Below is a small trained network, with its code and all its weights. Each question gives an input and a class and asks what happens when units are switched off, that is, made to give their printed mean instead of their output.

import numpy as np


def w(rows, s, z=0):
    codes = np.array(rows[::2]) - 128.0
    scale = np.full(codes.shape[1], s)
    scale[-1] = z or s
    return codes * scale


def norm(h):
    return h / np.sqrt((h * h).mean(-1, keepdims=True) + 1e-5)


def f(y):
    return np.maximum(y, 0)


def log_softmax(a):
    a = a - a.max(-1, keepdims=True)
    return a - np.log(np.exp(a).sum(-1, keepdims=True))


def net(x, mask):
    res = np.array(x, float).reshape(1, 4) / 4 @ E
    u = 0
    for l in range(2):
        y = f(norm(res) @ A[l][:, :-1].T + A[l][:, -1])
        res = res + np.where(mask[u : u + 9], y, B[l][:, -1]) @ B[l][:, :-1]
        u += 9
    return log_softmax(norm(res)[-1] @ U[:, :-1].T + U[:, -1])


A, B = {}, {}
E = w([
[125,145,254,169,107,52,140,92],'x0',
[110,172,135,162,212,198,163,213],'x1',
[101,114,123,81,151,113,90,214],'x2',
[186,203,166,67,169,187,97,188],'x3',
],0.014)
A[0] = w([
[97,109,98,156,133,139,130,187,41],'L0N1',
[95,125,89,204,137,182,166,115,5],'L0N2',
[119,152,138,82,169,179,131,186,43],'L0N3',
[107,123,123,201,126,161,157,124,5],'L0N4',
[103,108,111,207,143,151,147,123,2],'L0N5',
[145,158,205,192,147,194,149,168,50],'L0N6',
[135,131,112,110,121,195,118,104,37],'L0N7',
[114,115,90,208,130,159,151,78,81],'L0N8',
[140,161,130,60,119,252,117,154,68],'L0N9',
],0.016,0.0066)
B[0] = w([
[30,92,81,130,113,136,153,138,172],'L0N1',
[174,109,75,214,138,101,171,157,184],'L0N2',
[114,147,140,154,91,173,66,204,223],'L0N3',
[180,57,65,205,171,77,167,107,167],'L0N4',
[187,43,70,222,181,69,154,99,171],'L0N5',
[93,205,196,156,168,166,149,129,254],'L0N6',
[130,138,87,113,65,154,90,92,155],'L0N7',
[164,161,150,177,2,170,213,155,221],'L0N8',
[212,109,105,103,165,96,103,151,243],'L0N9',
],0.018,0.0083)
A[1] = w([
[176,112,112,27,192,121,85,96,2],'L1N1',
[120,95,185,114,51,8,124,85,121],'L1N2',
[209,124,88,38,97,197,134,105,55],'L1N3',
[94,119,181,42,134,226,135,140,59],'L1N4',
[94,133,227,151,179,112,153,15,62],'L1N5',
[113,156,188,122,103,104,174,69,143],'L1N6',
[73,99,82,101,152,142,91,171,88],'L1N7',
[101,99,180,86,66,3,116,80,48],'L1N8',
[126,209,63,135,157,147,77,126,72],'L1N9',
],0.018,0.005)
B[1] = w([
[224,106,54,84,186,20,142,197,163],'L1N1',
[124,88,215,254,130,132,23,160,250],'L1N2',
[130,169,100,50,43,147,112,56,181],'L1N3',
[179,107,105,222,155,148,98,101,156],'L1N4',
[106,222,76,49,104,56,152,90,206],'L1N5',
[27,138,73,83,175,62,120,115,209],'L1N6',
[54,101,133,72,159,136,183,70,173],'L1N7',
[103,33,172,166,69,82,52,151,223],'L1N8',
[177,73,241,101,149,77,161,78,169],'L1N9',
],0.02,0.014)
U = w([
[76,73,155,166,73,53,47,116,159],'0',
[19,52,81,83,165,171,169,148,63],'1',
[140,161,75,126,17,190,150,61,2],'2',
[151,105,63,236,114,109,247,126,163],'3',
[153,161,206,148,215,193,111,198,127],'4',
[58,249,136,129,156,71,166,100,57],'5',
[223,106,94,26,121,142,106,137,213],'6',
],0.017,0.0034)

Each question gives the input, the list of numbers given to net, and the class t.
The units are the neurons (one row each of A and B). Each row of codes is followed by its name. A weight is (code - 128) times the scale printed after its matrix; where a second scale follows, it is the last column's (A, B and U).
mask holds one flag per neuron, layer by layer. A switched-off neuron (its flag False) gives its mean, the last column of its row in B, instead of its output. The means were averaged over made-up inputs and are rounded, as every weight is.
A unit's drop is (log p(t) with every unit on - log p(t) with that unit switched off) / (log p(t) with every unit on - log p(t) with every unit switched off).
The circuit of an input: a set's keep is (log p(t) with only the set's units on - log p(t) with every unit switched off) / (log p(t) with every unit on - log p(t) with every unit switched off). Starting from the 12 units with the biggest drops (on a tie, the unit counted first), units are removed one at a time, each time the one whose removal leaves the highest keep (on an exact tie, the one counted first), for as long as the keep stays at least 0.8.
circuit, biggest first: the units of the circuit, biggest drop first
k most important neurons: the k neurons with the biggest drops, biggest first
top k neurons in layer l: the k neurons of layer l with the biggest drops, biggest first
drop of u: that unit's drop, to one decimal
input [-8,4,1,3], class 6: circuit, biggest first	(L0N9)
input [8,1,4,6], class 5: top 2 neurons in layer 0	(L0N6 L0N9)
input [-4,-5,7,-2], class 1: circuit, biggest first	(L1N7 L1N2)
input [0,-1,4,1], class 1: top 3 neurons in layer 1	(L1N7 L1N2 L1N8)
input [-6,8,4,-3], class 1: 2 most important neurons	(L0N1 L1N7)
input [7,3,2,-5], class 5: 2 most important neurons	(L1N5 L0N9)
input [0,0,-7,3], class 2: top 3 neurons in layer 0	(L0N7 L0N8 L0N9)
input [-5,8,-7,2], class 3: 3 most important neurons	(L0N2 L1N2 L0N4)
input [-6,5,6,5], class 6: 2 most important neurons	(L0N9 L1N2)
input [-5,-1,1,-2], class 2: top 2 neurons in layer 1	(L1N3 L1N6)
input [0,-3,-7,5], class 6: 2 most important neurons	(L0N8 L1N1)
input [-8,1,-6,7], class 6: drop of L0N6	0.0
input [6,2,2,6], class 4: drop of L0N3	0.5
input [-2,2,-6,3], class 6: drop of L0N9	0.5
input [6,7,-1,3], class 5: circuit, biggest first	(L1N2)
input [-3,-2,2,-7], class 3: drop of L0N8	0.4
